Below is a small trained network, with its code and all its weights. Each question gives an input and a target symbol and asks what happens when units are switched off, that is, made to give their printed mean instead of their output.

import numpy as np


def w(rows, s, z=0):
    codes = np.array(rows[::2]) - 128.0
    scale = np.full(codes.shape[1], s)
    scale[-1] = z or s
    return codes * scale


def f(y):
    return y / 2 * (1 + np.tanh(0.7978845608 * (y + 0.044715 * y**3)))


def softmax(a):
    e = np.exp(a - a.max(-1, keepdims=True))
    return e / e.sum(-1, keepdims=True)


def log_softmax(a):
    a = a - a.max(-1, keepdims=True)
    return a - np.log(np.exp(a).sum(-1, keepdims=True))


def net(x, mask):
    ids = ['ΔΘΠΣΩαελ'.index(c) for c in x.split()]
    T = len(ids)
    res = E[ids] + P[:T]
    r = res
    for j in range(2):
        rows = slice(2 * j, 2 * j + 2)
        q, k, v = (r @ M[0][rows].T for M in (Q, K, V))
        z = softmax(np.where(np.tri(T) > 0, q @ k.T / 2**0.5, -1e9)) @ v
        o = O[0][rows]
        res = res + np.where(mask[j], z, o[:, -1]) @ o[:, :-1]
    y = f(res @ A[0][:, :-1].T + A[0][:, -1])
    res = res + np.where(mask[2:10], y, B[0][:, -1]) @ B[0][:, :-1]
    return log_softmax(res[-1] @ U[:, :-1].T + U[:, -1])


Q, K, V, O, A, B = {}, {}, {}, {}, {}, {}
E = w([
[121,143,112],'Δ',
[193,11,150],'Θ',
[207,230,78],'Π',
[96,174,8],'Σ',
[108,87,177],'Ω',
[69,176,124],'α',
[35,65,115],'ε',
[22,117,190],'λ',
],0.014)
P = w([
[101,209,160],'0',
[123,72,240],'1',
[234,4,199],'2',
[177,131,171],'3',
[251,106,114],'4',
[166,147,150],'5',
[98,195,167],'6',
[13,177,184],'7',
[151,151,124],'8',
[214,147,31],'9',
[91,167,123],'10',
[178,66,99],'11',
],0.0029)
Q[0] = w([
[110,115,248],'head 0',
[152,61,167],'head 0',
[21,204,112],'head 1',
[170,134,2],'head 1',
],0.0071)
K[0] = w([
[254,250,88],'head 0',
[95,190,86],'head 0',
[111,187,34],'head 1',
[170,126,254],'head 1',
],0.0061)
V[0] = w([
[100,6,42],'head 0',
[28,147,199],'head 0',
[154,255,99],'head 1',
[145,74,115],'head 1',
],0.0098)
O[0] = w([
[64,207,87,166],'head 0',
[141,193,214,254],'head 0',
[244,93,107,4],'head 1',
[106,159,131,140],'head 1',
],0.011,0.0033)
A[0] = w([
[115,69,196,252],'neuron 0',
[107,134,55,162],'neuron 1',
[112,254,138,156],'neuron 2',
[155,190,159,200],'neuron 3',
[104,60,131,155],'neuron 4',
[202,182,92,36],'neuron 5',
[141,90,156,115],'neuron 6',
[153,205,112,114],'neuron 7',
],0.0095,0.0029)
B[0] = w([
[145,126,88,230],'neuron 0',
[220,248,157,139],'neuron 1',
[121,30,159,254],'neuron 2',
[128,3,85,176],'neuron 3',
[167,118,83,164],'neuron 4',
[75,90,139,140],'neuron 5',
[190,181,137,138],'neuron 6',
[192,60,134,153],'neuron 7',
],0.006,0.008)
U = w([
[167,165,96,35],'Δ',
[51,103,1,199],'Θ',
[189,42,17,135],'Π',
[198,227,67,246],'Σ',
[143,157,107,55],'Ω',
[219,223,163,58],'α',
[118,132,159,3],'ε',
[157,109,179,188],'λ',
],0.0063,0.0032)

Each question gives the input, a string of symbols that net reads in full, and the target symbol t.
The units are the heads (2 rows each of Q, K, V and O) and the neurons (one row each of A and B). Each row of codes is followed by its name. A weight is (code - 128) times the scale printed after its matrix; where a second scale follows, it is the last column's (O, A, B and U).
mask holds one flag per unit, heads first, then neurons. A switched-off unit (its flag False) gives its mean, the last column of its rows in O or B, instead of its output. The means were averaged over made-up inputs and are rounded, as every weight is.
A unit's drop is (log p(t) with every unit on - log p(t) with that unit switched off) / (log p(t) with every unit on - log p(t) with every unit switched off).
The circuit of an input: a set's keep is (log p(t) with only the set's units on - log p(t) with every unit switched off) / (log p(t) with every unit on - log p(t) with every unit switched off). Starting from all 10 units, units are removed one at a time, each time the one whose removal leaves the highest keep (on an exact tie, the one counted first), for as long as the keep stays at least 0.8.
circuit, biggest first: the units of the circuit, biggest drop first
unit that matters most: the unit with the biggest drop
k most important neurons: the k neurons with the biggest drops, biggest first
heads that matter: for each layer, one digit per head in row order, 1 if its drop is at least 0.15 and else 0, layers parted by /
drop when u is switched off: that unit's drop, to one decimal
input ε Θ λ Θ, target Θ: unit that matters most -> head 1
input Π λ Π λ λ Ω Ω ε Δ ε Π, target Π: heads that matter -> 00
input Π Θ Σ, target Σ: heads that matter -> 10
input Π λ Ω, target Π: heads that matter -> 10
input Θ Δ Θ ε λ Π Π λ λ, target Π: heads that matter -> 11
input λ ε Π, target λ: 2 most important neurons -> neuron 2; neuron 0
input Π α ε, target Π: heads that matter -> 11
input Θ Θ λ, target Θ: circuit, biggest first -> head 0; head 1
input α α α λ Π, target Π: 2 most important neurons -> neuron 3; neuron 7
input λ λ α Π λ Ω Π, target λ: drop when neuron 7 is switched off -> 0.0
input Δ Ω ε ε λ Π Π Ω, target Π: drop when head 0 is switched off -> 0.9
